Here is a tiny trained network, its code and every weight. The questions are about switching its units off for an input and a class, where a switched-off unit gives its printed mean instead of its output.

import numpy as np


def w(rows, s, z=0):
    codes = np.array(rows[::2]) - 128.0
    scale = np.full(codes.shape[1], s)
    scale[-1] = z or s
    return codes * scale


def f(y):
    return y / 2 * (1 + np.tanh(0.7978845608 * (y + 0.044715 * y**3)))


def log_softmax(a):
    a = a - a.max(-1, keepdims=True)
    return a - np.log(np.exp(a).sum(-1, keepdims=True))


def net(x, mask):
    res = np.array(x, float).reshape(1, 8) / 4 @ E
    y = f(res @ A[0][:, :-1].T + A[0][:, -1])
    res = res + np.where(mask, y, B[0][:, -1]) @ B[0][:, :-1]
    return log_softmax(res[-1] @ U[:, :-1].T + U[:, -1])


A, B = {}, {}
E = w([
[150,205,30,143,113,220,82,101],'x0',
[212,231,203,111,19,107,152,143],'x1',
[127,127,128,127,125,128,126,124],'x2',
[87,89,74,128,32,86,110,138],'x3',
[129,127,129,128,127,125,128,125],'x4',
[205,117,79,132,161,53,102,145],'x5',
[191,51,186,130,110,191,1,140],'x6',
[62,190,164,147,143,68,44,113],'x7',
],0.0059)
A[0] = w([
[71,59,82,154,194,142,115,126,12],'neuron 0',
[170,169,190,131,243,165,148,110,46],'neuron 1',
[162,84,165,134,102,154,74,106,64],'neuron 2',
[110,43,222,118,141,60,175,124,30],'neuron 3',
[224,125,79,130,172,30,102,117,70],'neuron 4',
[113,80,184,135,137,66,160,142,66],'neuron 5',
[195,121,87,122,162,60,112,141,72],'neuron 6',
[216,36,90,125,98,203,253,124,10],'neuron 7',
[153,187,174,128,225,143,149,132,81],'neuron 8',
[125,133,116,136,139,109,171,120,73],'neuron 9',
[53,71,84,119,213,151,118,125,42],'neuron 10',
[201,211,194,133,42,111,151,131,5],'neuron 11',
[157,81,171,129,128,169,54,136,46],'neuron 12',
[129,181,45,133,125,179,78,127,64],'neuron 13',
[123,134,123,117,133,129,120,141,145],'neuron 14',
[41,215,171,145,159,56,10,101,28],'neuron 15',
[54,130,169,102,107,190,142,123,84],'neuron 16',
[161,83,164,108,115,165,53,136,44],'neuron 17',
[139,193,44,142,121,195,104,115,45],'neuron 18',
[43,129,192,130,99,190,153,123,77],'neuron 19',
[76,83,59,133,5,73,107,115,60],'neuron 20',
[76,121,176,137,100,195,160,105,80],'neuron 21',
[81,197,81,116,150,91,200,163,46],'neuron 22',
[94,177,88,127,148,87,227,87,27],'neuron 23',
],0.013,0.017)
B[0] = w([
[124,128,107,73,135,54,103,54,167],'neuron 0',
[120,67,175,80,120,219,128,120,194],'neuron 1',
[118,105,124,193,129,104,124,128,187],'neuron 2',
[110,208,219,130,129,131,146,138,215],'neuron 3',
[108,189,53,149,128,187,136,104,240],'neuron 4',
[140,169,195,127,139,145,112,144,187],'neuron 5',
[141,179,85,143,103,161,101,119,171],'neuron 6',
[117,114,96,75,128,80,127,252,221],'neuron 7',
[141,66,140,94,110,175,108,127,220],'neuron 8',
[149,137,156,157,95,113,13,165,110],'neuron 9',
[149,134,111,85,100,58,127,60,221],'neuron 10',
[116,125,110,56,145,29,120,16,252],'neuron 11',
[134,88,145,210,111,109,158,103,204],'neuron 12',
[127,175,209,114,127,126,144,124,251],'neuron 13',
[119,123,128,129,130,126,161,122,190],'neuron 14',
[132,111,84,87,126,75,147,251,236],'neuron 15',
[165,167,79,134,136,160,102,117,180],'neuron 16',
[130,97,135,205,136,106,121,124,196],'neuron 17',
[122,199,214,135,126,131,110,159,237],'neuron 18',
[124,166,67,145,128,174,129,120,199],'neuron 19',
[149,48,167,83,140,224,103,114,255],'neuron 20',
[135,166,81,135,128,158,86,130,178],'neuron 21',
[134,90,137,218,137,108,133,115,234],'neuron 22',
[130,92,125,235,122,96,97,135,222],'neuron 23',
],0.032,0.0029)
U = w([
[119,119,144,74,151,45,130,74,108],'0',
[124,75,170,244,154,98,127,167,112],'1',
[109,124,158,112,156,131,154,168,251],'2',
[104,201,237,114,155,130,141,182,106],'3',
[123,108,113,83,149,90,150,254,110],'4',
[144,50,177,77,131,209,103,143,90],'5',
[119,198,63,144,148,183,108,135,98],'6',
],0.0052,0.02)

Each question gives the input, the list of numbers given to net, and the class t.
The units are the neurons (one row each of A and B). Each row of codes is followed by its name. A weight is (code - 128) times the scale printed after its matrix; where a second scale follows, it is the last column's (A, B and U).
mask holds one flag per neuron, in row order. A switched-off neuron (its flag False) gives its mean, the last column of its row in B, instead of its output. The means were averaged over made-up inputs and are rounded, as every weight is.
A unit's drop is (log p(t) with every unit on - log p(t) with that unit switched off) / (log p(t) with every unit on - log p(t) with every unit switched off).
The circuit of an input: a set's keep is (log p(t) with only the set's units on - log p(t) with every unit switched off) / (log p(t) with every unit on - log p(t) with every unit switched off). Starting from the 12 units with the biggest drops (on a tie, the unit counted first), units are removed one at a time, each time the one whose removal leaves the highest keep (on an exact tie, the one counted first), for as long as the keep stays at least 0.8.
circuit, biggest first: the units of the circuit, biggest drop first
most important unit: the unit with the biggest drop
top k neurons: the k neurons with the biggest drops, biggest first
drop of u: that unit's drop, to one decimal
input [1,-1,2,-3,0,0,4,-5], class 4: most important unit -> neuron 7
input [0,-4,2,5,2,0,3,1], class 5: top 2 neurons -> (neuron 20; neuron 15)
input [7,5,4,1,8,-8,8,8], class 1: top 3 neurons -> (neuron 12; neuron 17; neuron 2)
input [-4,-3,5,0,7,6,-2,-4], class 6: top 2 neurons -> (neuron 4; neuron 6)
input [8,4,-7,1,-4,5,6,-8], class 3: top 3 neurons -> (neuron 18; neuron 13; neuron 15)
input [-4,-7,-1,-3,5,-5,1,4], class 0: top 2 neurons -> (neuron 10; neuron 0)
input [-2,6,-3,4,-6,-6,-2,-1], class 0: top 2 neurons -> (neuron 11; neuron 4)
input [1,-6,2,-7,6,-3,5,4], class 5: top 3 neurons -> (neuron 1; neuron 8; neuron 11)
input [8,2,-1,8,-4,7,7,5], class 3: top 2 neurons -> (neuron 13; neuron 18)
input [2,-4,4,8,7,-8,-1,0], class 5: top 2 neurons -> (neuron 20; neuron 4)
input [-6,-6,6,-3,0,-2,-2,5], class 0: top 3 neurons -> (neuron 10; neuron 0; neuron 18)
input [0,-6,6,-8,-7,8,7,8], class 4: top 2 neurons -> (neuron 15; neuron 20)
input [6,2,6,5,-6,-2,7,-1], class 1: circuit, biggest first -> (neuron 17; neuron 2)
input [-7,4,5,-4,7,-7,-7,5], class 1: most important unit -> neuron 23
input [5,4,5,6,-4,-7,3,5], class 6: top 2 neurons -> (neuron 19; neuron 16)
input [7,-5,-2,8,-1,0,6,6], class 5: top 2 neurons -> (neuron 20; neuron 3)
input [2,1,-1,-7,-8,-6,-5,5], class 5: top 2 neurons -> (neuron 8; neuron 1)
input [-2,7,-5,7,-4,7,7,7], class 0: top 2 neurons -> (neuron 11; neuron 7)
input [7,-1,-5,5,5,-6,-6,-3], class 3: drop of neuron 23 -> -0.1
input [-6,3,6,1,4,-7,-2,8], class 4: circuit, biggest first -> (neuron 15)
input [-8,-2,-5,-3,6,8,-8,8], class 1: drop of neuron 22 -> 1.3
input [-5,-5,-2,-4,5,3,-4,-6], class 4: drop of neuron 5 -> -0.1
input [8,-5,-6,4,6,5,-8,-1], class 1: drop of neuron 23 -> 0.8
